Each row was made from one walk, in order. Every step used is in the known rows, and no mark comes twice. Write each row's walk.
Known rows:
memid guzo ginak zeteg mipepat gadam kuvi: [ 11.7 -17.0   2.6 -15.0   0.4  -1.3  29.2  17.1  -6.1 -25.6  -1.2   1.7
 -48.9   1.0  -6.5  11.5 -16.8   4.3  15.2  19.2  -7.8  -9.4  -4.8  -5.7
  -6.5   3.6   9.1 -10.6 -21.2  -0.7  16.1  -8.7  35.2 -29.4   9.4   2.3
  -0.9  -7.2  22.8 -13.1   4.7  -0.4]
gadam memid guzo ginak: [  0.6   0.8   6.8  -7.9  24.1  16.1 -17.0   3.3  25.9  -9.8 -12.5   7.4
  17.5  -2.1  -9.8  17.3   8.5   0.0 -12.0   9.6  -5.8   0.1   9.4  -4.1
   1.6  10.7 -15.9  10.0  -3.8   2.8  -1.2  -5.5  -9.2 -11.1  -6.7 -20.8
  15.8 -13.7   9.1   5.3 -13.0   1.4]
timi kuvi memid guzo: [ 16.3   3.6  27.6  15.6   4.7  20.4 -36.0 -24.3  32.5   0.1  -9.5  12.0
  21.2   3.7  -3.4 -21.5 -10.0 -16.2 -11.2 -16.7   0.6 -10.1  22.4  -9.0
   4.4  12.6  11.3  16.5  -6.4  38.0  -9.6 -12.9 -38.2  -4.4 -19.3  -9.2
  27.1  -1.6  11.1 -16.3 -26.7   5.0]
memid guzo kuvi timi zeteg mipepat: [-10.1   2.5 -14.4   1.0 -14.4  11.7  -6.1  -6.5  21.1 -13.3  -5.0   0.8
  29.6   8.1   8.6  -4.6 -10.1  -3.2  -3.4 -23.8  -7.3   7.0  -3.7   1.8
 -32.7   4.8  -5.9   1.1  -5.2  30.0  -7.4 -26.6  -3.4   8.2  -0.1 -28.4
  38.7  -9.6  -0.7  10.9 -24.6   2.4]
mipepat gadam kuvi zeteg guzo ginak: [ 13.8 -11.0  19.6   8.1  12.9  -3.0  18.7 -15.9 -26.3  -8.0   7.9   7.8
 -76.9   3.0  -4.3 -11.4  13.9   6.6   8.0  20.8  -1.2  -4.8  -6.4 -10.9
   1.5 -16.2   9.6  -7.4  -7.5   4.3  21.9  23.6  30.1   4.9  16.4  15.7
  -7.7 -15.1   9.4   7.3  27.0  -2.1]
guzo kuvi zeteg mipepat: [ -4.4  12.2  -4.8  13.0  -0.3  15.1 -20.3 -38.3   1.9   2.0  14.0  -2.7
  -4.4   5.6  13.1  -8.6  -3.2  -1.7   1.8 -14.7  -7.7   8.6 -21.6   4.4
 -12.2   7.7  -5.8  -9.7   3.3  25.5  -4.5   0.4   1.4  23.2  12.9   5.4
   1.2 -10.3  -0.4  23.7  -8.3   1.0]
zeteg guzo ginak timi memid: [-13.5  -6.2   5.2  -9.1  20.0  -9.6   9.9   6.1 -35.5  18.5  26.5  -7.8
   4.5 -11.6  -0.8  -1.8  -0.1   8.3  12.6  10.1  -6.6 -22.3   1.7   9.5
  -7.6 -23.5  -7.1   3.4 -18.9 -40.8   7.8  30.6  14.9   5.8   2.4   8.1
 -13.4  15.0 -29.1  11.1  10.0  -4.8]
zeteg guzo ginak timi gadam memid kuvi: [-14.4   3.8   1.1   0.5  20.9 -22.1   5.9  12.3 -22.3  22.7   8.6  -9.6
  16.9  -9.5  -6.6  11.8  12.4  10.4   0.7  18.3   4.0  -7.8   5.7   5.7
   1.0   0.5 -15.3  -1.1  -5.0 -47.0   1.0  30.6  -1.1   4.3  -6.3  -0.6
 -18.6  12.0 -18.1   1.8  21.7  -1.7]
memid kuvi timi gadam zeteg mipepat: [  2.4   1.3  10.5  11.8   7.7  -2.1  -4.6  13.7  21.0  11.0  -6.7  -4.6
 -56.0  14.1  -6.8 -15.4  -9.2  -1.9  -4.1   3.0   5.4  16.8  -6.4  -4.6
   0.2  12.8   1.6   6.6  22.4  -5.1 -14.5  -4.9  -8.1 -20.9  -4.6 -30.6
   9.4  13.4   3.3 -19.9   1.6  -1.8]
timi guzo ginak zeteg mipepat gadam memid: [-23.9  -7.1  -8.8 -34.7  27.6 -19.1   0.5  -4.7 -17.2  -8.6  32.1  10.2
  22.2  -9.4   5.0  18.7 -21.8   3.5  27.9  -3.7  -4.2 -14.3  10.6  -8.4
   1.5  -0.2   0.1  -7.2 -13.7 -19.6   7.0   9.5  10.4  -3.9   8.9   0.0
 -29.5  -7.3   0.7  26.4  25.5   1.4]
mipepat gadam ginak guzo kuvi timi: [  6.8 -22.3  -7.5  17.7   6.9 -15.1  17.2 -14.3   1.4 -33.0 -20.8   7.7
  -9.2  -0.3   4.8 -18.0   8.6   3.9  -2.1  -7.8  -0.8  20.1  -5.3  11.5
  11.3  -4.7  24.4   5.1   4.2  20.6  -1.9 -21.1  27.3  13.4 -12.0 -19.5
   6.3 -19.9  -1.9   3.7 -12.7   0.2]
mipepat memid kuvi timi guzo ginak: [-27.0  -5.0   0.3  -4.4  13.7 -24.1   4.8  -0.5  18.9 -15.1 -14.4  26.5
 -40.1   1.4  -0.8  -5.6  -9.9  13.3  -7.6  10.1  -9.0   4.7  24.2  -3.4
  -1.1  -5.1  -2.0  10.3  -3.1   6.1   1.9 -12.3  -3.7  36.1  -8.7 -22.5
  30.4 -21.6   7.7  -2.2  30.7   1.3]
zeteg mipepat gadam memid: [ 16.2  -8.4  10.9   3.0  34.3  17.1  -6.3  10.3  -7.7  -8.5  16.2   1.9
  -8.7  -7.8   0.3 -13.2   7.7 -14.6  15.7 -10.5   0.1   7.5 -14.5   1.9
   6.4  29.1  -1.5 -11.0  -5.5 -11.5  -0.4  26.7  10.2 -12.1   9.7  -1.5
 -25.0  -1.8  22.2  14.2  16.0   2.9]
kuvi timi guzo ginak: [-33.7  -5.3   0.2 -14.3  21.7  -5.6 -19.5 -14.1  11.2  -5.5   7.1  18.5
   0.9   2.7   2.4   5.1 -23.3  12.3   6.8  -3.4  -7.9  -5.9  22.9  -7.0
 -10.8 -18.9  -2.2  17.2   1.6  11.1   1.3  -9.3 -13.5  11.2  -7.3 -34.8
  30.8 -11.9 -13.4  20.5   9.5  -1.7]
memid guzo ginak timi zeteg kuvi: [-21.4   3.4  -7.0 -12.5 -19.0 -21.0   8.0   3.6 -11.7  -1.2  -3.5  -3.0
  62.2   0.4  -1.3  32.7   7.2   0.1  -4.1  14.2  -5.0  -8.5   4.4  -6.8
 -15.8 -28.2 -18.6  -4.1  -6.3   2.2  13.3  -3.7   5.4  12.8   8.8   9.9
  19.4 -13.2 -17.9  -6.9 -11.5   4.0]
timi ginak guzo kuvi: [-32.4  -1.6 -12.8 -11.4  22.5 -15.6 -21.5 -14.8 -22.4  -3.0   3.5   2.6
  33.0   0.3   7.3  24.6  -5.9   2.9   4.8   6.5  -7.0   0.7   6.9   4.8
  10.1 -22.9  -8.4   3.4  13.2  13.5  -3.2   5.8  13.5  17.4  -5.1  11.0
 -14.7  -9.1 -22.0  10.3  -0.5   6.4]
gadam zeteg kuvi timi guzo: [ -2.0  -9.0  12.5  -5.3  11.3  -5.5 -11.7  -8.1 -11.7  -8.5 -12.6   2.5
  -3.0   9.5   4.7  -4.2  -0.7 -19.6  -0.7  -7.1   8.0  14.3   9.3 -16.4
   8.2 -44.1   8.4   1.5  18.8  13.1   3.9   7.4  -8.7 -10.0 -11.0 -35.1
  26.5   4.8 -14.8   3.4 -15.4  -2.3]
ginak zeteg kuvi memid: [ 11.6   1.7  16.8  -3.1   5.8 -22.2  -6.8 -23.1 -28.2  12.0 -17.8  -5.2
  33.4   9.9   1.0   9.4  -7.2 -10.2   1.1 -12.2   3.7  -5.0  16.6   3.1
  20.6 -15.9  -6.0 -10.2 -12.5   9.5   3.8  18.3  -3.7  -2.8 -12.8   9.7
 -19.6  16.2   6.3  -9.7 -10.3  -2.5]
timi memid kuvi zeteg mipepat: [ -5.9   7.9  11.8  -0.7  18.1   1.6 -14.2 -23.1  28.0  27.0  26.4   4.4
  -9.8   7.2  -9.0  -7.7  -1.3   1.4   3.7   4.3  -4.6  -3.3  -9.4  -6.5
   1.0  12.0   5.4  10.4  -6.3  11.9  -3.7  -5.6  -3.4  -3.6  20.8   4.2
 -12.5   6.9  -5.7  -7.7   1.3  -0.7]
kuvi memid guzo ginak timi gadam: [  1.2  17.3  17.0  -5.4 -21.8  11.8 -22.7   5.8   9.5  14.5 -12.6   0.2
  20.0   1.5  -7.2   1.4  -0.8   3.7  -8.6   7.6  -7.0 -20.7  14.2   5.4
  -1.2  16.1 -27.8  17.5  -1.7  -4.0   1.1  -8.4 -22.7   9.3  -9.7  21.0
  -0.8   1.8  -0.1 -22.1  -9.2   0.1]
guzo ginak timi kuvi zeteg mipepat memid: [-13.5  12.3  -1.7   7.4 -13.7   2.0 -12.9 -11.2  -8.6   2.2  36.6   3.9
 -17.0 -10.2   9.4 -20.1  -9.2   6.8  10.2   5.2  -5.1  -7.1  -2.8  -1.2
   4.4   5.6   0.3  -9.2   5.6  -8.5   1.2  11.4 -11.2  37.0   8.5  33.4
  11.8 -18.1   2.8  16.1  25.3   6.8]
zeteg mipepat kuvi memid guzo: [ 39.2   1.9  13.1  -0.5 -10.7  36.4  13.8  11.5  10.9  -1.9 -12.3   5.1
 -46.3   1.0   0.4 -20.2   2.3 -14.0   6.2  -9.4  -8.2  -5.6 -13.0  -4.2
  -7.6  14.3  -4.2   5.4 -21.3   9.7  -1.0   7.7   7.1  -6.6   9.5   3.1
 -10.7  10.9  29.3  -8.5   5.5  -3.4]
ginak timi gadam kuvi: [  4.8   8.9   3.8   3.1  -2.8   6.1  -3.4   9.4 -19.3  18.3  -0.2  -8.9
  39.6  -5.8  -8.5   4.4  18.8  -5.7  -2.9  13.2  13.3   8.5   2.5   0.6
  11.3   4.5   4.9  -4.2  13.2  -8.8   9.9   8.7   0.5  -5.9   5.4  27.6
  10.8   7.0  -2.5 -21.0  13.9   4.5]
mipepat guzo ginak zeteg kuvi timi: [ -0.2  -6.8   2.8  -0.8   1.8 -11.7  23.1   0.6  -9.8   1.4 -20.2  -6.0
 -46.0   9.5   0.2  15.3 -19.1  27.6  -9.8   7.6  -6.4   1.4   2.7  -1.5
  14.4 -40.0  -7.3  -6.1  -4.7  -6.5   3.2  12.9   6.1 -13.6 -16.2 -15.3
  22.6  13.0  -0.9  10.3  -7.7  -8.9]
guzo kuvi zeteg mipepat ginak: [  0.3   9.1  -5.5  16.4  -7.4  19.9  -3.2 -32.4   2.2   4.8  11.8  -2.8
 -31.2   5.1  13.1  -4.6  -2.5   5.8  -6.5 -10.2  -8.3   5.2 -28.5   2.7
 -15.0   7.5  -5.1  -3.0   4.5  13.6  -5.6  -1.5   3.7  14.7  18.8   1.6
  -4.8  -4.8  -2.2  22.6 -16.8  -2.5]
guzo kuvi timi zeteg: [-21.3   6.1  -8.6   6.7  -2.5  -5.2 -12.8 -31.9   2.3   1.1  -5.7   1.8
  45.8   9.3  11.0  -9.0  -4.3   4.5 -13.3 -30.6  -2.7  14.4   6.4   4.2
 -13.6 -11.0  -8.8   1.5   8.8  24.3  -9.2 -13.1  -5.4  32.0  -4.6 -21.4
  38.2 -15.7 -12.7  18.9 -12.0   2.2]
timi guzo ginak zeteg mipepat gadam: [-29.2 -11.3  -9.2 -30.9  18.5 -27.3  11.9  -5.4 -22.7  -9.9  31.1  10.4
  -4.8  -4.4   6.8  19.6 -31.7   7.6  29.8   1.7  -9.1 -18.8   5.4  -7.3
 -11.0 -12.3   3.0  -7.6 -15.7 -11.7   9.8   5.3  23.4   0.0  14.3   4.8
 -26.2  -7.4  -3.1  17.6  23.8   0.4]
memid kuvi zeteg mipepat ginak timi gadam: [ -4.4  13.3  -6.5  13.1 -16.7  -8.5   8.9  -2.8  16.6  28.7  12.0  -4.1
 -28.3   4.2  -5.0   8.1  11.2  10.2  -3.5  19.9   3.9   1.2 -20.3  -5.4
  -8.2  19.1  -3.1   3.2  10.7  -9.3  -3.4 -12.2  -2.5   4.1  27.9  17.7
 -23.1   2.0  -5.4 -12.5  10.4   1.1]
gadam memid kuvi zeteg mipepat: [  6.4   9.0   0.3   6.1  25.5  -0.1 -18.9 -18.5  33.3  10.8   5.0   5.9
  -0.1   3.2  -6.5   4.4  15.6  -8.7   1.9   4.3   4.0  11.5  -3.8 -10.2
   7.9  24.8  -0.8  -0.7   2.1   9.5  -7.9  -2.8 -15.3   0.2  13.9  -8.8
 -18.0 -10.1  10.9  11.1  14.1   3.2]
gadam memid kuvi timi ginak: [-17.2  -6.7   1.9  -3.5  40.2  -2.7 -36.1   5.2  28.8  -3.7 -19.3  12.2
  21.1   0.8 -11.4  11.1  10.6  -0.8  -9.9   1.3   8.7  13.4  27.4  -1.4
  15.7  11.6  -4.0  10.0  15.0   8.2  -8.3  -5.7 -22.4  -4.2 -18.8 -37.5
   2.5 -12.3   1.3  -1.0  18.4   2.4]
timi memid guzo kuvi: [ -5.5   0.6  12.8  -4.7   9.6  26.3 -18.0 -17.8  20.8   0.6  -3.6   1.2
  46.4   0.2  -3.8  -8.5   1.0   0.6 -18.7 -12.2  -9.4   0.5  -1.1   7.0
  -5.1   4.5  -2.3  13.9 -12.4  22.4   0.2 -19.5   2.6  -3.3  -6.7 -13.7
  33.0   2.3  -9.0 -12.6 -42.4  -0.5]
gadam ginak timi kuvi zeteg: [  3.6  -2.9 -15.8  23.1 -10.2  -5.2 -11.5 -18.1  21.0 -10.4  -0.3   4.6
  34.8  -7.0  -1.4   0.3  19.3 -12.6  -9.0  -1.2  17.5   7.9   5.5  -0.9
  -1.0  -5.3  38.4  -0.2  17.4  30.6  -4.9 -23.1 -14.2   8.0   0.0   7.6
   4.6 -19.7  -9.7  -2.2  -5.9   3.9]
mipepat zeteg kuvi memid guzo ginak timi gadam: [  6.7   4.7  29.2   7.4 -24.5   4.3  -5.6   3.5  -9.8   9.5 -17.8 -11.2
  19.7   1.3  -6.7   8.2   5.7   3.4  -5.7  13.8  -3.2 -13.0   1.7   7.1
  16.4  -1.7 -23.4   2.5  -9.0  -1.5  11.4  10.5 -16.2  -9.1 -17.4  23.8
   7.8  25.3  -2.4 -24.1 -19.5  -3.8]

Which walk is each row?
[ 16.3 -10.4  -2.0   4.9 -29.6 -20.0  16.6  10.5  -9.3 -21.5 -27.5   4.1
  58.9  -2.9  -3.0   7.5  32.8 -23.0  -7.5  -6.0  11.2  -1.8   6.8   2.1
  -5.5  -8.9  10.2  -4.8  -4.8  19.4  12.8  -9.6   7.1  11.0   1.2  19.6
 -21.6 -13.6  -0.3 -24.7  -8.6   1.6]
mipepat gadam ginak timi zeteg kuvi memid guzo
[ 23.3  15.8   8.2  -0.6 -14.4  27.0  11.5  28.3 -15.5  24.0  12.0 -12.4
 -46.0  -4.5  -2.1  -0.8 -13.5   4.2   9.9  13.6  -4.0 -14.7 -12.4  -1.2
  10.1   8.4  -7.2  -1.8  -1.8 -32.7   2.7  35.7 -14.5 -22.0   5.2  36.4
 -18.4  35.0   7.0  -4.0  20.6  -5.8]
zeteg mipepat guzo ginak timi gadam kuvi memid
[ 12.1   8.4 -16.1   2.2 -17.8  32.5  -8.1  -6.4  24.0  -5.2  -2.4  -4.3
  33.5  -9.8   5.6  -0.1  24.0  -4.4  -8.3  -5.4   0.9   6.5 -15.6   0.8
  -6.2  24.8  -7.0   0.6  -1.9   0.1  -1.2 -26.8 -11.2   6.4  10.2  -4.0
   3.6 -13.7  -0.3  19.0 -22.4   2.3]
gadam memid guzo kuvi zeteg mipepat ginak timi
[  1.0   0.0 -44.2   3.4 -37.2  -9.9  28.7  26.1   1.7 -30.2 -11.9  -0.2
  46.0 -10.4   8.7  12.5  20.1 -20.3  -7.7  -8.9   5.5   8.8  -7.5  13.9
 -32.2   3.7  14.4 -13.7  -0.3  11.2  -2.7 -20.9  13.1  23.3   9.5  17.7
  -5.3 -15.6   1.4  -2.8  -1.9   3.6]
gadam ginak timi zeteg mipepat memid guzo kuvi
[  9.3 -21.5  16.3   9.2   6.1 -12.2  18.7   5.7 -37.5 -12.9  13.1  -5.4
 -52.7  -9.8   5.5 -32.5   5.7  -7.1   8.9   5.9   4.5  -5.5  -5.7  -6.8
   7.2 -27.8  13.5  -9.4   6.3 -32.3   7.2  20.5  23.7   5.1  -2.5   4.0
  -4.2 -11.1 -14.3   2.6   8.8   1.9]
mipepat gadam zeteg guzo ginak timi kuvi
[ 20.7  10.8  21.1   8.5 -26.8   7.4   4.6  10.6 -30.2  28.3 -13.7 -15.7
  -1.9   2.1  -0.4  -3.5  17.8  -8.9 -18.9   4.0  10.7  -1.9  -7.1  -1.3
  18.6 -10.3 -14.4   7.2  22.5 -31.5   0.7  20.0 -14.4  -8.6  -0.9  21.4
 -20.1  26.6 -13.1 -24.4 -21.2  -4.3]
mipepat ginak timi gadam zeteg kuvi memid
[ -3.3 -11.6 -10.1  14.9  10.2 -37.9  21.2   9.7  11.6   2.3 -25.4  -2.0
 -23.8  11.0 -11.4   8.6  -1.0  10.9 -11.3   3.3  15.1   9.0  14.4   9.6
 -10.1  -0.8  21.4   3.4   1.6   2.8 -10.9 -10.6   5.4 -20.8 -20.2 -36.2
  -6.0  16.5  -1.0 -20.5   2.4  -7.2]
memid kuvi timi gadam ginak zeteg guzo
[ 17.2  15.4  19.2   2.0 -25.9   7.3   7.9  16.1 -24.0  24.3 -16.3 -17.2
 -33.7   3.1  -0.5   1.7   3.9   6.0 -16.5  15.4  -0.6  -6.1  -7.2  -4.6
  25.9 -31.1 -23.7   1.0  18.2 -32.9   2.7  32.0 -15.3  -5.6 -10.9  28.8
  -5.9  26.6 -13.3 -11.3  -8.9  -7.2]
mipepat guzo ginak timi gadam zeteg kuvi memid
[ 12.4  -0.6 -16.5  10.8  -7.6   5.9  15.7  28.3  15.3   1.3 -12.0  -8.1
 -42.6   9.2  -4.9   5.3 -12.9  13.2  -8.5  -8.3  10.9  10.7  -4.6  10.7
  -6.7   6.3  17.1   0.4  13.8   3.0 -15.8  -2.3  -4.4 -39.5 -14.8 -16.7
  -0.7  28.8  13.5  -1.7  -6.9  -9.1]
kuvi timi gadam ginak zeteg mipepat guzo
[  2.2  -3.1 -18.6   4.9  -5.2  -8.5   5.3   3.7  25.4   4.0  11.3  -0.5
  18.4  -6.7  -8.3   5.7  17.3 -10.1   4.2   8.7   9.0   1.2  -9.8   5.9
  -6.0   9.1  29.8   3.7   1.0   5.2  -2.2 -21.4   1.5  -5.4  16.6  10.5
 -31.1   1.5 -14.6 -13.6   4.9  -2.5]
gadam ginak timi memid kuvi zeteg mipepat
[  0.1   5.4   8.6  -5.5   2.0  -3.3 -18.1  -3.2  -1.1   5.6 -21.3  -8.4
  63.7  10.1  -7.4  10.0   3.9   5.4 -13.6 -12.3  13.6  14.5  18.9   2.0
  18.3   3.1  -7.5  -5.2   2.8  11.8   0.8  -1.6 -14.8 -24.0 -28.0 -24.3
  29.2  14.9  12.0  -9.5 -25.9  -0.4]
ginak zeteg kuvi timi gadam memid guzo
[ -0.7   8.1 -11.6  -1.7 -21.7   6.4   3.9  12.1  -2.2 -10.4  -7.3  -5.2
 -11.2   5.5   7.6 -16.7 -17.7  10.3  -4.4 -19.2  -1.9  10.2  -0.4  17.9
  -8.8  26.1  -6.7 -12.4  -3.9   5.4  -6.7 -12.3   7.7   5.3 -15.7  -2.2
  23.2   6.8  28.1  -3.0  -7.5   0.9]
ginak zeteg mipepat memid guzo kuvi timi gadam
[  6.1 -16.2  -3.1   6.3  11.7   6.5   9.1  -3.1  -3.8 -16.5  19.6  -0.3
  -4.3  -5.0   6.7 -30.8  -9.9   0.1  16.8 -19.3  -5.3   8.8 -18.5  14.8
   7.6  13.4  26.3   4.6  -6.2   2.1  -5.3  -1.6  20.5  -7.1  -3.5 -13.2
  -8.7   8.9  -3.6   8.1 -11.7  -2.8]
zeteg mipepat gadam ginak guzo kuvi timi memid
[-15.7 -11.4 -15.3 -24.0  12.9   4.6 -18.0  16.8 -14.1 -27.1   0.9  -1.2
  32.1  -6.7   3.7  20.1  -4.6  -3.8   8.6 -10.2   2.5  -2.1   5.7   9.6
  -0.6  15.2  -6.1 -17.8  -0.9   3.9   3.0  -1.5  17.9 -11.9  -8.8   2.5
 -31.9 -10.5  11.0   5.1   4.8   4.2]
timi ginak zeteg mipepat gadam memid guzo kuvi
[ 11.8  -2.1 -11.1  -3.3  -1.8  -6.2  32.9   1.0  -7.8  11.8  17.6   2.4
 -25.4   8.5   0.9   0.5  -9.6  -1.8  17.5   4.3   1.7   3.2  -3.0 -18.7
  -0.1 -14.2  20.2   9.8   0.7  -2.1  -1.9   0.6   5.8 -19.4  23.9  -4.1
   7.8  12.0  -1.6  12.9   8.6   1.4]
gadam kuvi timi zeteg mipepat ginak guzo
[-13.2 -15.0 -17.3  -7.0  13.1 -18.0   8.7  25.9  19.1  -4.4 -16.3   2.6
 -56.3   7.7  -5.1  19.4 -20.7  13.7   4.7   9.4   1.7   1.5  10.1  -0.6
  -1.4 -10.1   6.9  -2.8   2.4   2.5  -7.9 -12.0   3.8 -21.4  -8.9 -23.1
 -12.7   7.0   2.3  -4.6  22.9  -3.2]
memid kuvi timi ginak zeteg mipepat guzo
[  6.0  16.4 -21.4  -2.7 -32.2  -0.6  11.7   0.1 -13.9  19.4   7.3 -11.1
  44.1  -5.5  14.9  -2.5   1.7 -10.5   7.3 -20.1  -2.8  -8.5  -8.7   2.7
 -10.7  -7.8 -12.8  -8.9  -6.0 -12.7  -5.8   3.7 -10.2  28.3  15.2  36.3
 -19.7   6.3 -15.4  18.2   7.5   2.1]
ginak timi zeteg mipepat guzo kuvi memid
[ -8.5   5.1   6.7   3.7   2.3   8.7 -24.4 -18.7  -4.9   1.9  42.7   0.7
  18.5 -15.1   5.3 -21.2   0.8   4.9  16.1  -1.8   0.8  -5.4  -4.5  -6.1
  17.4  17.6   2.2  -8.5   5.8 -15.9   3.7  10.8 -13.8  20.0   7.7  21.0
  -1.5 -22.5  -1.6  23.1  21.3   7.4]
guzo ginak timi kuvi zeteg mipepat gadam memid
[  3.1   9.8   2.5  -5.2 -29.5   5.0  11.2  35.3  -2.7 -10.8 -18.4   0.2
 -42.9  -1.4  -3.9  -6.7  15.5   2.1 -20.6  23.6  -3.1   3.1  -0.1   2.4
  -0.6  -1.2 -20.7   1.6  17.7 -17.2   4.4  -7.5  10.8  17.6  -3.1  24.4
  21.2 -13.6  11.8 -22.7  -0.2   3.6]
mipepat memid guzo ginak timi gadam zeteg
[ 22.3  -1.8   5.1  10.3 -17.0  26.7  -0.2  12.0  12.4   4.5  10.9  -1.2
  -5.3  -9.6   4.0 -15.1 -10.3 -14.2   7.3  -8.1  -0.4 -17.6  -5.5  -2.7
  -9.1  22.3  10.9   9.4 -11.7  -8.7  -6.7  -8.1 -23.1 -15.6   4.9   3.7
  -7.1  13.3   3.4  -7.8 -16.1   1.6]
zeteg mipepat ginak timi kuvi memid guzo
[ 16.4  -1.1  -5.4 -20.7   4.2  17.3  18.3  13.4  10.0  -9.9  -4.8   0.2
  -9.6  -5.0  -4.2   9.8   1.4   5.0   2.5   2.9  -4.6  -0.2  -3.9  -5.8
   4.6  10.6  -8.2  -3.6 -17.4 -13.3   1.0  -0.8  15.9 -18.5   3.3 -10.1
  -2.2  -2.6  24.3   8.0   4.3  -1.8]
gadam memid guzo ginak zeteg mipepat kuvi
